Each row is followed by its class.
  -4   92  131   76   19   75  -15  124  -77  -43  -92 -170  -10 -148  -89 -117  172 -167   98 -139  -43   56  -71 -153   49  172  177 -233  -15 -125  153  -54 -108 -107  167  -47  337  180 -119   97  237  -13 -> X
  17  147  128   95  -71  260  -54   57  387  -56  206    8 -138   -5  288  -14  181 -329    2  -45  -55  -78 -127   19   96  129 -499  -94  -14  129  171   26  160 -190 -649  332  166   45   97 -122 -253  117 -> P
 112   45  -14  106  213 -207  -92  178 -181    1  229  -84  238 -139  -10  -70  329 -121 -232 -452   -6   54  258   19  -88   47  110   -4  110   62   51  250  -84  154   31  233  112   93 -176  -35  283 -235 -> U
 -86  119  -93   26  -43 -238 -143  -52  -17  -30   17 -110 -144  184 -107  -78  149   91  128  -69 -251   57   17  151  -44  151   27 -255 -138  -93  180 -425  -18 -252   96 -262   -9  131  -94  100   78 -243 -> M
 -28   52   96   14  112 -269   33 -112 -171    5  269   -8 -125 -309 -249 -344 -255  -90   46 -194  -90   11  276   80  -58   26  -14  -85 -102 -250  -77  140  -26 -206   72 -113   21  -90 -100   52  263 -298 -> S
-103   64  426  -68  -75  261  -93 -121 -271   33  -51 -506  209   68 -145  -55  101 -374  330 -361 -105  -24  351  208  148 -228 -115  -60  -52   30   27  126   58 -236 -262  150    1  225 -158  -64  313  -59 -> R
 -51   32  -68 -104   53 -273 -217 -241 -117   88   16  571  240  -27  -35 -261  455  297  328 -508   51 -101 -521 -210  437 -270  227  217  -70  574  101  -31 -115 -100  -91 -490 -141  118  277 -111  105  -83 -> P
-145 -229  260   79  -26 -478  414 -398  339 -242  287  448  319  109  -57  602 -295  441  356  402  393 -317  159   96  225  278 -135  225   92  -10  -84   26 -572  -49  100 -253 -313   -2 -175 -470  250 -195 -> S
-169  -72  -37  -87 -123 -288  165 -388 -226   14  -26  -86  192 -106 -253   38  501  -60  427 -232  216  167  483 -211  258  -76  626  -97   78  -11   -4 -124 -250  -22  175 -409  -55  306 -150  -43  388 -226 -> P
 171   17  110   93  -42 -321  208 -145   43   16  287  283   90   23  348  152  -30 -147 -113 -137  204  240  158 -199 -208   68  -30  -47  -15  -10  -75  139   82   51 -122  170  -95   -4 -183 -147 -151  -11 -> C
 -57    5  382   80  123 -171    3 -189 -111  131   78 -154   54  136   43  132 -205 -216  114  -22   86  477  254   18   23  -89   65 -159   38 -108   50  225  141 -156   29 -120  -83  269  -84  -61   82 -120 -> B
  91  420 -539  268   87  184 -312  529  217 -292  -32 -116 -495 -163  154 -107  241  -82 -140  408 -117 -278 -374  331   -9   -3 -154 -186 -189  188   63 -323  286 -233 -343  665  137 -144   94 -100 -464  247 -> X
-167  128  267   26   30   77 -178 -504 -173   65   78   23   83  -21  144   88  271 -228  125 -141 -133  185  270  329  444 -109 -101   41  -98  598  -11 -135  238 -161 -230   91 -441  244  -32  -14  -44    7 -> E
  55   92 -205 -354   90 -191  -21 -175  135 -112  -85   66  211  -71   26  -28  -69   42  177 -531  -79  100 -344   54 -314 -222  254  203  -43  -96   12 -279   46  107  177 -179  -96  -60 -147   80 -171   90 -> M
  89  118  246  199   80  -78  -31   12 -293   32 -138    9  133   12  316   87   81 -117  -83 -133   14  -48  151  123  166  151   -7  -33   24  138 -128 -119  156  -50 -122  118   43  304  -10  -86 -115   96 -> M
   3 -102  -79 -117   64 -304 -205  -29 -194  -11 -162   99  140  -80   -4 -195   53   47  -98 -431 -207 -162   77  -62  104  217    7  147   88  -90   76  -10  -46 -144   58  -87 -182   94 -108 -179  -15 -138 -> K
 -86   -3  408  292  -42  251  -87   12   -6   73  136 -542   -3  255  -81  267 -333  230   43  231  233  617  -84   74   27 -246  -47 -352 -173  -86 -282  -75 -119 -179  173   -5  146 -217 -129    9  -26  214 -> U
  24 -124 -123 -125  -28 -123   17   15 -123  -35  159 -248  309  115 -227  135  118  163  -65 -274  203  219  223  -85 -257  -49  340  -67   27  -32   12 -283 -170  136  275 -334  -57   28 -309 -104  210  -59 -> L
 -21   71  100   83   38   -8   19 -275 -122   -9  157 -222  -69   22  138   68  -52 -130  235  481  140  523  168 -349 -158    5  263 -226  -53  -97 -271    7   29 -250  240  -22   89   -1  179  147 -107  102 -> U
 -53 -320  155   73  -27   23 -232 -211  464  -65  192  -41  360  480  -20  322  -58  142  406 -250  -15  301 -346   55  -66 -500 -267   75   22 -147   58  141  -50 -309 -225   87 -143 -493   -8 -144   70 -234 -> S
-213   13 -260  -77  251 -378  -97 -181    5   20  362   94   73 -154 -306  -47  275   99  164 -231   68  136  123  -37  348  148  456   -4  -36   -6  172 -160 -422 -141  167 -296 -129   73  -76  -35  199 -145 -> P
-252  119  328 -177 -250 -114  -57 -447 -250  139 -205 -207  232  320  158 -507  -46 -362   74 -694  162  165   50  194 -482 -228 -180  376   18   76   83 -264  215 -292 -166  -64 -338 -130 -341   34 -110   20 -> B
 127    3  231   86  -42   19   40 -216 -155  113  230  113  130 -158  403  -65    7   21  236 -121  -49   61  -44 -171   87  -38  -51  -12  -52   86   78  -19  177 -172  237 -239  201   23  155  237 -293 -104 -> R
  14   22 -146 -224   28  -27  192 -192  130  -31  419 -199  120 -412 -358   99 -323 -174   -8  -47  180  331   67    4  177  -25  502  121  -88 -302 -178 -115 -202  143  465 -219   13  225  -87  186  286  -95 -> B
  30  104  383  316  -53    5  246 -144  130   20  441 -104  -37  114  214  141 -285 -108  211  130  365  327 -130  -46 -127 -411  146 -187   28 -118 -169   26  -76 -119   35   83   86   -3  -31   85  207    6 -> C
 146   11  202  172   71  -77   54   10  -41   19  248 -103   62 -111   19  107 -266  -95 -153 -161  305  485  -41  108   65 -134  -32  -55  -71 -364  -37  -46  -27  162   30  -30  157  185 -142   98   21  -51 -> B
 -53 -201  872   63 -122  248    4   85 -263  155 -385 -261   44  705   -6  -35 -503   52  390  195   21  -64   61  160 -170   81 -486 -103  177   55 -160  346  188 -625  -82  203 -113 -143 -238 -470   61   57 -> U
-220  113  164  -83  173 -185  188 -468  326   65  210  141  -91  101  -83  267 -234 -371  458 -111  -29  141  152  192  162    3   59  -56  138  248   81   35  133 -186 -158  247 -314  179 -149  -28  124 -177 -> X
-109    3  587   32  -54  425   97 -253  302  -26  -21 -188  225  -36  150  274  -92 -334  528  -74  -90 -301  -16  -76 -169 -327  101  -23  283 -169   27  -26   46 -329  320  -19  -94  252  158  162  348 -154 -> S
  93  -62   94  104  -91 -109  286 -128 -117 -119  311 -120   58 -165  144  172   70   -1  283  260  287  164  378 -326  213 -163  187   70  131 -288 -239  -70 -117    5   74  -31  214  245  127  122  -19 -187 -> E
 -13   87 -142  197  205  -50  -14  565 -386 -167  263 -110   77  -58   93  -14  103   17  -70  -16   16  122 -116 -190   73   20  117 -149  -12  -41  -77  152 -159 -169  332   20  273  -89  -76  122  -51  -55 -> C
 -53 -159 -160  -60  204 -188 -730 -145 -339  171 -410  208  247    6  -56 -627  500   22 -125 -742 -235 -156 -134  127  188   81  -84  262   59  516  316    1  332 -258  -66   11 -229  -32   36 -131  -36  -66 -> K
 -25  -54  184  -89   39  -99 -103 -250  -68  108 -191  -33   33 -137  148 -186  -67 -205  -95 -401 -278    0  443 -298  -89  -85   30    9  182 -372  213  131 -103 -290  132  -15  -41  173   60   21 -168 -111 -> E
 -44   45  178 -142 -265 -203  130 -458  -46  161 -187  113    8  189  257 -202  124 -469  338 -595 -201 -335  138  -44  -27    9  134  -41  226  224  196  -37  176 -112 -163 -114  -87  488  -41 -188  249    5 -> L
   9  -54  147   81  120 -105   63  -98 -217   62 -123 -113  113  455 -179 -156 -321   71  -13  113  308  350  181  169 -244   75  -14 -105  -86 -338 -263 -176   37  -68   12 -213  -40  -24  -69  104  550    9 -> K
  53  -40  115  142  -26 -114  367    7  -75  -16  436  -66  -39 -313  179   14 -419   79  293   23  242  201   70 -196  -11   97   88  240  115 -414 -111 -103  113  -49  270 -324  145  149 -151  105  -31 -155 -> R
 147   76  102  103   55 -241   42   43 -132   14   98  -88 -139   -5   56  144 -380  391  142   11   64  402  126   78  143    4  -54 -220 -274 -332  -89 -196   42   13   16 -202  313  445  -36   55  -97 -159 -> B
  95  -69  271  -46 -226 -267  202 -555    4  173  310    6  129   30  381   21 -323  -26  382 -218  268  362  -14 -339  -91 -438  106  181  139  186  -60 -137  279   75  122 -241 -145   88  -77 -148  121  -64 -> E
  26  -89  282  157   56 -125   46  -48 -206  -69   50  -68  110  -59   12   95 -115   43  148   77  256  338  -10 -193 -238 -153   91  -19  -22 -391 -217  -51  -17   62  188 -161   56 -123  -69  110  117  -25 -> S
  52  194  -60   26 -102 -240  100 -331 -204  -26  398  -84  -75 -285  110  -11 -155 -232  206  108  335  439  109 -241   61 -431  -44   43 -125  -36 -245   83   83  157   50   37   99  202  208  198 -152 -133 -> U
 225 -103  114  120  150  -91  158  -78  209  -95  331  -22   60   15  120  163 -473  149   59  334  214  242  -66 -105  -29  119 -116 -143  -70 -534   73   58  -55 -108   70 -131  129   90  -11  149  159 -184 -> P
 269  -30   87  -22   82  151  -30  349  -80  -35  163 -116   -1   28   -1  -75 -130   -7 -135 -201 -113   26 -333 -232   69  110   54 -107   46 -322   76  146 -246  -35  176   24  301  165  -61   58  -64  217 -> X
 -81  -57    2   71 -172 -378  119 -534  -20   67  151 -102   93   54   95   72 -299  -32  183  107  298  468   78 -174   77  -88   47  -60  -80 -358 -142  -97  -99   32  117 -250  -21  142  105  251  219 -327 -> P
 173  214 -140   84  115 -250 -236  114   34 -157  165  -87  -79 -231  -13   29   16 -181   14  -26  -79  252   11   70 -227 -200   22 -142 -118 -218   13  125   23   25  178  295  224  173   86  -17 -115 -173 -> R
  13   47  312  180   31 -121  226   59 -141 -169  369 -297    7 -157 -120   83 -377  100  209 -147   22  113  379  -45   88  -46   46   69   16 -475 -275  -18 -187 -171  280 -103  222  365 -203  107  232 -170 -> K
  93    0 -143 -124  399 -160 -291  427 -170  -64 -133    1  130  118 -224  -48  344   15   -3 -172 -182 -332   16  221  104  190   56 -102   63   33  220   67  -53 -125  155   99 -183  -68 -186 -333  259    9 -> B
 -37   95  232 -235 -331 -142  215 -371 -184  167   14   18   43 -105 -156 -343 -149 -479  124 -175  373  -55  129  -21  118 -151   51  285  -36  199   51   26  326  -10 -193 -100 -246  322 -166 -149  204  -54 -> X
  -3   44   93 -114   47  -80  -37 -196 -118  -62  -19   14   77  -29 -207  -22 -145   44  319  -30   33 -248  -26  256  208  -66  -51   54 -188   58   13 -152  -67 -127   92   89 -196   68 -157  -57  324  -59 -> C
 163  117  170  -15  103 -327  139  -35 -402  -16  180 -163    4 -226 -188  -45 -489 -170  -54  164  170  274  450   70   95    9 -127   23 -159 -300  -65  147   86   18  215   41  137  233 -145   83   21 -321 -> X
  83 -177 -296 -156  -27 -169    3  -74  163  -26 -523  503  -60  173 -353 -106  567  355 -157  215  330 -262 -287 -185  199  124  396   44  170  121   98 -218 -376  287  -49 -164 -124   35  104  -75   21  238 -> L
-105  -58  -96 -146  -23  146  114 -196    8  -76   21  -91  247 -126 -178    1    2 -441   96   -3  218 -293  380  226   51 -102  -41  -73  -51   98   82  196   77 -175 -186  360 -188 -123 -157  -82  320 -198 -> U
 -46 -189  101  -96   51  129 -258  198   59 -176 -112 -192  276  123 -146  -17 -158  260  218  -87  -12  -69 -390 -101  -98  -81 -124   47   63 -248   14   21 -135 -395  337  -53 -267 -204 -200 -187  310 -100 -> R
  69  -65  371  211  345  -27 -280   95 -130  115  -43  -11   33  -38  -91 -290  -92  233 -206 -102 -281 -131  302  241   -6  187  103   12 -134 -180  199  -40  169 -375   42 -172  292  166   64   45   67   13 -> X
  28  230 -143 -154  -43   94  165  237  -68 -189  323 -258  388 -353  138 -114  176 -615 -200 -434   72 -213  216  -57  -80 -157  -86  218  260  170  -45  539  -43  -51  175  271  -86   13 -161 -112   22 -159 -> M
 131  112  191   63   38  295   36  410 -170   49  -87 -261  -51  106  227 -117  -31 -184 -291   16   31   -4   -9   85 -188  -53  -72  163  180 -124   16   69  239  121  -60  290  254  256   54  307 -352  120 -> E
 125   32  468  180  -88 -104  -41 -201 -125   56  175 -122   33   96  211   81 -264  127   24  115  115  535  -74 -230  102 -417 -207  116  -23  -50 -333  187   32   35   83   86   51   45  134  156 -110  -99 -> S
 204  -46  -81  -39  -62 -180 -134  -98 -258   18   -3   14   68 -233  132 -281   65  -82  103 -439  -77   55  194 -173   59  -42 -202  125   21   -5  -37  -15  212  -10   -6   46  214  128   48 -111  -80 -136 -> E
  51   -9  247   93  -94  -95  168    8   33 -110  286 -208 -126   17  266   26 -496  147  169  322  103  245    6 -258 -191 -277 -128 -241   31 -285 -139   39  210 -288  419  -85  118   25  -29  248 -115 -282 -> L
  29   59  206   78  163  -21 -122   26   10   -5   52   61   42  447   98  249   44   11   49   20 -219   82 -106   38  226   50 -118 -101 -118  204  226 -158  166 -269  -23   30 -113  135 -108   65 -138  116 -> X
-190   82   36 -140  -82   16  -19  -92 -238   41  -19 -104 -231  -60  -75 -458  286 -318  612 -184  107  -70  -75  -49 -134 -175  -92  116  250  156  132 -117  248 -210   69 -154 -356 -147 -221 -212  230   29 -> C
-123 -206  265   74   -4   44  100 -350  121  154  221  -84  202  429 -202    7  -46 -110  358 -190  265  -32  203  242   -3 -369  192  -60  164  297   50   88   72  -72   18  148  134  170  -32  171  467  -95 -> M
 144  114  251  -45  -55   66  229 -388  387  -40  -69   85   44   35  123  173 -344  109   61  419  263   71 -161  165  -57 -187 -308  107  -63 -241 -196 -115   31  166  194  -65 -124  -41  191  322  -49   56 -> R
 -35   70  -34  -77  -95    1  191  -99  231  -91  -77   -2  -49  -41   30  150 -224   -3   39  381  286  154 -246   17   73   37   16   57  -19 -120 -145   60  -91   79   74   28  -82   26   12   40 -133   86 -> B
  -6 -103  228   42 -207  -40 -189 -285  -82   93 -205 -243  145 -158  -34   -8   81 -147   15    3  208   77  135 -154   10 -316  200   67    4 -315  -72  114 -225  233  -95   88   78  160  208 -120  244   26 -> K
  94  -36  158   10  -75  -60   32   68 -181  -40   -1  -69  207  -84   32   16  -32   18  -63 -271  211  121  104 -124   39  -43  -62  187    6 -353 -267  -57   16  -12   96  -19 -122  152 -137   -2  -55    2 -> R
  36   -2 -417  106   -1  151 -194  396   60 -133   47 -138   24  -42   98 -111  117  122 -531  143   -5   20  -47  164   -4   30  -39   -7 -142  172  163  140  182 -138  -21  240  151  -92  -54  110 -416  -28 -> B
  76   10  240 -180 -104 -345  -52 -305  313  -33 -552  -99  263  208  -70   12 -339  -72  -88  -76 -168 -117 -237   30 -322    4 -300 -280  -57 -336  432  109 -123 -188  356 -403 -227 -281 -207 -182  351 -275 -> B
-224  -46  582  -46 -108 -123  -40 -439  -43  390    7 -301 -177  281  -94  271  -67  -59  181  143  -46  361  301   87  286 -393  177   89  116  207  -32   -3   42  203 -154   61 -370    2  -87 -153  -47  144 -> R
 349  -25  -83  128 -369  148  198  191  211 -127  173   82  -31  -18    4   41  133  122 -181  458  341 -449    7 -278 -155 -138 -230  189  -46  142   35   93   57  226 -292  224  206   53  104 -198   39   44 -> U
 222  -88 -387 -110  389 -423 -216  -24   89  -89  116  304  -15  217 -178  140   77  -38  270  -61 -171 -103   94  114  -24  261  145 -213  -72  169  262  -63  199 -147 -318  209  -36  144  -51 -406   67   -6 -> R
  75 -262 -100  -37  170 -310 -307  112 -272  -94  196  156   78   10 -364 -155  277   90   54 -321    4 -152  301 -151   92 -447  146   93  -20  -50   71   43   35  -25  117  109   14  136  -11 -106  165  -28 -> E
-252  -65  271    1 -174   50 -197 -143  257 -163 -460  -85   44  171 -138  222  393 -286  449   52 -185 -345 -220  115  -94 -207 -402   -5  245   91  -96  194   21  -16 -367  409 -363 -294   53 -214  294 -215 -> M
-265 -148  -91   37   -1 -177  -52  118   15 -147 -158   99 -161   96 -178   48   52  172 -156  178  106 -152    5   48   27  103 -193 -203   44   12 -159  -39 -206  -17 -308  142 -150 -253  -68 -185  -96   58 -> C
-175  -98  100 -244   37   13   34 -124 -297  113 -274  -67  -86  132  130 -225  249  -87  208 -175 -350 -278  323 -225 -119   36  309  110  261   16  131  -91  156 -139 -149 -412 -230  107    0 -122  -44  316 -> R
-202  -29   56   59   96   84 -185 -310 -140   93   50 -291  -32  -79 -161   71  104   18  236  -83   47  210  169  -70  437  -67   48   -7   69  262 -205 -142 -116   62   80   53  -50  133   86   63  109  234 -> E
 145   41  176   64 -114  -81  269    4   24   25 -171  256  -40  -26  424  168  -38  110   55  -21  -68 -228  168 -139  189  155  -44  166  130   27 -109  -86  309  -66   29  -17  113  418   67   57 -527   37 -> M
  96  -19 -342   47  259 -107   84  447  -72 -135  268  277   14  105  133 -179  227  -90 -279  163   54  119   69 -117  -45  293  187 -224 -115  -16  188  174   76 -186  237  -81  447  -50  -29   47 -118  201 -> U
 241   84  312   55 -119    2 -593 -226   57  253 -462  177   48 -153  205 -277  285 -112 -172 -815 -422  -67 -612 -215   47  -78 -243  -40  -26  112   33  -23   17   35  -64   61  116    2  345  -89 -312  279 -> R
 -46  150  673  144 -154  116  168 -317 -114   64  104 -333  200   53  189   12 -292 -141  293 -289  184   60  -14   93   38 -311 -270  242   63   16 -158  -50   96 -118   14  151  -57  178 -181  251  179 -170 -> U
-276  -48  899  186 -164  422   15 -264 -147  193  263 -573  341  287 -212  296 -204 -264  393 -410  149   98  357  504  375 -597 -351  105   74  283  -72  324  -19 -223 -288  256 -155  186 -235  -37  227 -186 -> M
 158    8  -55 -129  281    4  -16  -73   78 -136  392   15  181   66  120  247 -186  245  439  148   -2   78   -1   76  -21 -252  -40   97  -15  -43 -175    7  -56  -50  319  253   -2   -3  145  180  -12 -140 -> R
  88  -86   26  140  255 -259  268  307  -58 -171  634  207  -86  158   21   65   13  251  140  283  347  201  240  -99  120   79   88   89   37  -94  -77 -148   49  -25  114   -9  331  194 -153   41  -34   76 -> X
